Below is a small trained network, with its code and all its weights. Each question gives an input and a class and asks what happens when units are switched off, that is, made to give their printed mean instead of their output.

import numpy as np


def w(rows, s, z=0):
    codes = np.array(rows[::2]) - 128.0
    scale = np.full(codes.shape[1], s)
    scale[-1] = z or s
    return codes * scale


def f(y):
    return y / 2 * (1 + np.tanh(0.7978845608 * (y + 0.044715 * y**3)))


def log_softmax(a):
    a = a - a.max(-1, keepdims=True)
    return a - np.log(np.exp(a).sum(-1, keepdims=True))


def net(x, mask):
    res = np.array(x, float).reshape(1, 6) / 4 @ E
    y = f(res @ A[0][:, :-1].T + A[0][:, -1])
    res = res + np.where(mask, y, B[0][:, -1]) @ B[0][:, :-1]
    return log_softmax(res[-1] @ U[:, :-1].T + U[:, -1])


A, B = {}, {}
E = w([
[214,122,110,121,117,133],'x0',
[134,73,91,115,254,208],'x1',
[98,128,163,61,149,68],'x2',
[83,53,57,70,73,80],'x3',
[116,73,185,92,64,157],'x4',
[66,186,153,88,81,203],'x5',
],0.012)
A[0] = w([
[48,144,168,112,160,143,220],'neuron 0',
[201,48,69,79,115,157,187],'neuron 1',
[126,120,122,151,120,193,172],'neuron 2',
[140,147,142,174,167,146,192],'neuron 3',
[2,170,95,95,145,133,219],'neuron 4',
[118,143,74,90,90,83,164],'neuron 5',
[10,86,165,157,160,101,138],'neuron 6',
[180,229,79,177,208,125,238],'neuron 7',
[249,96,85,121,107,89,212],'neuron 8',
[60,183,200,88,90,205,224],'neuron 9',
[216,139,127,157,161,93,174],'neuron 10',
[166,92,187,84,140,212,217],'neuron 11',
[35,20,147,172,125,27,251],'neuron 12',
[144,60,56,111,164,31,194],'neuron 13',
[57,190,178,153,100,178,191],'neuron 14',
[198,218,199,187,113,141,180],'neuron 15',
[153,74,76,74,103,131,218],'neuron 16',
[217,155,159,169,211,188,253],'neuron 17',
[239,136,84,113,144,53,210],'neuron 18',
[179,100,88,105,81,26,129],'neuron 19',
[56,155,126,64,64,118,212],'neuron 20',
[70,228,156,182,128,126,207],'neuron 21',
[106,62,61,121,172,190,147],'neuron 22',
],0.011,0.0043)
B[0] = w([
[76,72,54,64,102,75,194],'neuron 0',
[88,154,142,200,211,161,217],'neuron 1',
[136,85,167,114,157,217,169],'neuron 2',
[214,68,88,78,150,104,180],'neuron 3',
[82,103,83,115,64,161,220],'neuron 4',
[100,156,112,134,65,123,189],'neuron 5',
[113,19,83,114,94,111,192],'neuron 6',
[251,140,2,156,100,112,242],'neuron 7',
[102,198,232,253,183,81,221],'neuron 8',
[108,155,200,6,41,143,243],'neuron 9',
[229,175,136,162,178,49,201],'neuron 10',
[110,77,191,108,224,148,205],'neuron 11',
[22,71,105,158,92,61,247],'neuron 12',
[95,128,126,190,152,119,238],'neuron 13',
[143,145,144,54,54,170,214],'neuron 14',
[234,90,188,139,31,125,222],'neuron 15',
[28,172,186,192,145,170,206],'neuron 16',
[241,12,121,73,195,123,250],'neuron 17',
[157,236,153,236,148,64,224],'neuron 18',
[105,216,161,195,82,94,221],'neuron 19',
[18,190,153,94,27,155,231],'neuron 20',
[172,136,95,129,50,142,207],'neuron 21',
[88,83,74,156,198,205,222],'neuron 22',
],0.0071,0.014)
U = w([
[107,232,193,244,136,25,18],'0',
[135,110,226,43,215,95,90],'1',
[255,165,47,189,168,40,195],'2',
[87,223,152,56,31,158,191],'3',
[90,136,135,176,226,254,133],'4',
[139,125,29,81,205,200,1],'5',
[63,81,62,149,86,56,176],'6',
[231,122,203,132,114,163,12],'7',
],0.0086,0.0013)

Each question gives the input, the list of numbers given to net, and the class t.
The units are the neurons (one row each of A and B). Each row of codes is followed by its name. A weight is (code - 128) times the scale printed after its matrix; where a second scale follows, it is the last column's (A, B and U).
mask holds one flag per neuron, in row order. A switched-off neuron (its flag False) gives its mean, the last column of its row in B, instead of its output. The means were averaged over made-up inputs and are rounded, as every weight is.
A unit's drop is (log p(t) with every unit on - log p(t) with that unit switched off) / (log p(t) with every unit on - log p(t) with every unit switched off).
The circuit of an input: a set's keep is (log p(t) with only the set's units on - log p(t) with every unit switched off) / (log p(t) with every unit on - log p(t) with every unit switched off). Starting from the 12 units with the biggest drops (on a tie, the unit counted first), units are removed one at a time, each time the one whose removal leaves the highest keep (on an exact tie, the one counted first), for as long as the keep stays at least 0.8.
units of the circuit, in order: the units of the circuit, biggest drop first
k most important neurons: the k neurons with the biggest drops, biggest first
drop when u is switched off: that unit's drop, to one decimal
input [4,3,6,-1,7,-1], class 1: units of the circuit, in order	(neuron 11)
input [4,2,-8,4,-4,8], class 4: units of the circuit, in order	(neuron 2; neuron 22)
input [-1,-7,4,5,-5,1], class 3: 2 most important neurons	(neuron 20; neuron 8)
input [-3,8,-4,-7,7,-8], class 2: 3 most important neurons	(neuron 10; neuron 17; neuron 7)
input [-2,-2,5,-1,-7,-6], class 2: 2 most important neurons	(neuron 7; neuron 20)
input [-8,2,-1,-8,7,-8], class 7: 2 most important neurons	(neuron 15; neuron 18)
input [1,4,4,-7,6,-5], class 1: 3 most important neurons	(neuron 11; neuron 21; neuron 19)
input [-7,0,-6,-3,1,0], class 7: 2 most important neurons	(neuron 20; neuron 12)
input [4,7,5,-2,-1,7], class 5: drop when neuron 8 is switched off	0.1
input [4,-5,1,-6,2,3], class 7: drop when neuron 4 is switched off	0.1
input [-1,8,-2,-5,5,-8], class 2: drop when neuron 10 is switched off	0.5
input [-2,-5,-3,-6,-3,1], class 7: drop when neuron 15 is switched off	0.2
